Below are the code and all the weights of a small trained network. Each question names an input and a target symbol and asks about switching units off, where a switched-off unit gives its printed mean instead of its output.

import numpy as np


def w(rows, s, z=0):
    codes = np.array(rows[::2]) - 128.0
    scale = np.full(codes.shape[1], s)
    scale[-1] = z or s
    return codes * scale


def norm(h):
    return h / np.sqrt((h * h).mean(-1, keepdims=True) + 1e-5)


def f(y):
    return y / 2 * (1 + np.tanh(0.7978845608 * (y + 0.044715 * y**3)))


def softmax(a):
    e = np.exp(a - a.max(-1, keepdims=True))
    return e / e.sum(-1, keepdims=True)


def log_softmax(a):
    a = a - a.max(-1, keepdims=True)
    return a - np.log(np.exp(a).sum(-1, keepdims=True))


def net(x, mask):
    ids = ['ΓΛΞΠαβζηθμφψω'.index(c) for c in x.split()]
    T = len(ids)
    res = E[ids] + P[:T]
    u = 0
    for l in range(2):
        r = norm(res)
        for j in range(2):
            rows = slice(2 * j, 2 * j + 2)
            q, k, v = (r @ M[l][rows].T for M in (Q, K, V))
            z = softmax(np.where(np.tri(T) > 0, q @ k.T / 2**0.5, -1e9)) @ v
            o = O[l][rows]
            res = res + np.where(mask[u + j], z, o[:, -1]) @ o[:, :-1]
        u += 2
        y = f(norm(res) @ A[l][:, :-1].T + A[l][:, -1])
        res = res + np.where(mask[u : u + 8], y, B[l][:, -1]) @ B[l][:, :-1]
        u += 8
    return log_softmax(norm(res)[-1] @ U[:, :-1].T + U[:, -1])


Q, K, V, O, A, B = {}, {}, {}, {}, {}, {}
E = w([
[143,222,35,180],'Γ',
[215,108,158,181],'Λ',
[101,113,88,116],'Ξ',
[189,59,173,132],'Π',
[139,178,124,163],'α',
[209,113,147,156],'β',
[146,138,99,68],'ζ',
[179,154,101,59],'η',
[95,142,167,169],'θ',
[207,90,153,178],'μ',
[4,51,107,183],'φ',
[183,107,99,80],'ψ',
[85,98,58,186],'ω',
],0.012)
P = w([
[147,144,167,3],'0',
[151,139,165,38],'1',
[148,129,155,71],'2',
[148,124,152,99],'3',
[149,118,149,122],'4',
[150,112,147,143],'5',
[153,110,144,155],'6',
],0.0042)
Q[0] = w([
[176,71,221,246],'0.h1',
[135,81,49,234],'0.h1',
[168,164,185,140],'0.h2',
[56,205,32,2],'0.h2',
],0.0076)
K[0] = w([
[142,156,109,255],'0.h1',
[136,115,68,114],'0.h1',
[136,154,133,134],'0.h2',
[134,91,82,38],'0.h2',
],0.015)
V[0] = w([
[83,97,101,44],'0.h1',
[152,129,255,7],'0.h1',
[57,152,136,208],'0.h2',
[138,204,28,98],'0.h2',
],0.0054)
O[0] = w([
[164,58,161,197,123],'0.h1',
[26,90,131,220,172],'0.h1',
[41,178,188,177,3],'0.h2',
[162,254,78,118,101],'0.h2',
],0.0051,0.0022)
A[0] = w([
[163,193,133,145,186],'0.n1',
[157,71,168,138,119],'0.n2',
[138,156,94,128,96],'0.n3',
[154,107,110,159,134],'0.n4',
[89,111,180,165,90],'0.n5',
[86,133,99,1,4],'0.n6',
[102,96,243,134,136],'0.n7',
[69,135,83,147,126],'0.n8',
],0.0096,0.0032)
B[0] = w([
[74,47,199,127,188],'0.n1',
[172,204,133,118,255],'0.n2',
[123,92,170,177,137],'0.n3',
[105,178,149,55,196],'0.n4',
[92,162,41,200,138],'0.n5',
[142,6,66,131,126],'0.n6',
[131,134,107,254,225],'0.n7',
[136,75,146,35,149],'0.n8',
],0.0059,0.0034)
Q[1] = w([
[27,64,99,240],'1.h1',
[4,30,86,102],'1.h1',
[1,153,160,58],'1.h2',
[25,50,116,21],'1.h2',
],0.0068)
K[1] = w([
[106,86,80,117],'1.h1',
[203,60,78,170],'1.h1',
[119,76,254,59],'1.h2',
[104,32,152,64],'1.h2',
],0.0072)
V[1] = w([
[89,89,165,84],'1.h1',
[161,104,55,159],'1.h1',
[98,254,53,215],'1.h2',
[124,86,14,200],'1.h2',
],0.0037)
O[1] = w([
[84,128,125,70,88],'1.h1',
[196,155,68,170,212],'1.h1',
[79,61,1,125,21],'1.h2',
[125,128,110,61,246],'1.h2',
],0.0043,0.0011)
A[1] = w([
[195,104,111,162,227],'1.n1',
[115,2,113,138,149],'1.n2',
[80,36,101,129,98],'1.n3',
[100,150,235,185,227],'1.n4',
[128,161,160,127,2],'1.n5',
[171,196,124,58,197],'1.n6',
[104,211,58,207,21],'1.n7',
[43,87,77,125,177],'1.n8',
],0.0072,0.0026)
B[1] = w([
[54,114,99,88,254],'1.n1',
[176,161,142,63,181],'1.n2',
[164,185,151,90,140],'1.n3',
[25,142,118,58,203],'1.n4',
[127,174,253,93,104],'1.n5',
[49,132,69,185,203],'1.n6',
[183,43,206,224,136],'1.n7',
[245,90,100,155,149],'1.n8',
],0.0059,0.0045)
U = w([
[178,90,69,26,134],'Γ',
[132,218,170,177,131],'Λ',
[137,128,126,133,59],'Ξ',
[132,17,228,121,119],'Π',
[39,137,169,93,254],'α',
[159,241,128,95,111],'β',
[147,127,121,148,60],'ζ',
[59,144,47,90,110],'η',
[62,104,160,232,133],'θ',
[251,197,141,191,21],'μ',
[49,55,77,141,61],'φ',
[118,195,82,160,78],'ψ',
[216,113,192,117,247],'ω',
],0.016,0.0068)

Each question gives the input, a string of symbols that net reads in full, and the target symbol t.
The units are the heads (2 rows each of Q, K, V and O) and the neurons (one row each of A and B). Each row of codes is followed by its name. A weight is (code - 128) times the scale printed after its matrix; where a second scale follows, it is the last column's (O, A, B and U).
mask holds one flag per unit, layer by layer, with each layer's heads first. A switched-off unit (its flag False) gives its mean, the last column of its rows in O or B, instead of its output. The means were averaged over made-up inputs and are rounded, as every weight is.
A unit's drop is (log p(t) with every unit on - log p(t) with that unit switched off) / (log p(t) with every unit on - log p(t) with every unit switched off).
top k neurons: the k neurons with the biggest drops, biggest first
top k neurons in layer l: the k neurons of layer l with the biggest drops, biggest first
which heads matter: for each layer, one digit per head in row order, 1 if its drop is at least 0.15 and else 0, layers parted by /
drop when u is switched off: that unit's drop, to one decimal
input Π Π β, target β: which heads matter => 11 / 01
input Π Γ ζ Λ Γ ω, target Γ: top 2 neurons in layer 0 => [0.n2, 0.n3]
input Π Π θ, target θ: top 3 neurons => [0.n7, 0.n5, 1.n7]
input Π μ Π Π θ β, target θ: which heads matter => 01 / 00
input Π ω Γ α Λ, target α: top 2 neurons => [0.n1, 1.n8]
input Ξ Π Π β φ β, target β: which heads matter => 11 / 00
input φ μ μ, target μ: top 4 neurons => [0.n2, 0.n1, 0.n8, 0.n7]
input Π η φ Γ φ, target Γ: top 4 neurons => [0.n8, 1.n8, 1.n2, 1.n3]
input Γ η ζ ψ Ξ Ξ η, target η: which heads matter => 10 / 00
input Π η β Ξ Ξ ω φ, target ω: top 2 neurons in layer 0 => [0.n1, 0.n8]
input Γ φ Π μ, target Γ: top 3 neurons in layer 1 => [1.n1, 1.n7, 1.n8]
input ω μ Π α Γ Π, target Γ: top neuron => [1.n4]
input φ ω Γ Γ Ξ φ Ξ, target Γ: which heads matter => 00 / 00
input α Λ μ, target α: top neuron => [0.n1]
input μ θ Π μ μ, target θ: which heads matter => 01 / 00
input μ α ψ Π, target α: which heads matter => 00 / 10
input Π ζ η μ, target μ: top 3 neurons in layer 1 => [1.n2, 1.n7, 1.n3]
input ω θ φ ζ μ, target θ: top 2 neurons => [0.n7, 1.n1]
input ω θ Γ β μ φ, target Γ: top 2 neurons in layer 0 => [0.n8, 0.n2]
input Ξ θ Γ Π, target Γ: top neuron in layer 1 => [1.n1]
input μ Π φ α Ξ μ, target α: top 2 neurons => [1.n4, 0.n1]
input η β Π Π Λ ψ Λ, target Λ: top 2 neurons in layer 0 => [0.n2, 0.n4]
input θ Ξ Ξ Ξ η Λ, target θ: top 2 neurons in layer 0 => [0.n7, 0.n5]
input β μ α μ η Λ, target α: drop when 1.n7 is switched off => 0.0
input Π φ η Γ Λ, target Γ: drop when 1.h2 is switched off => 0.6
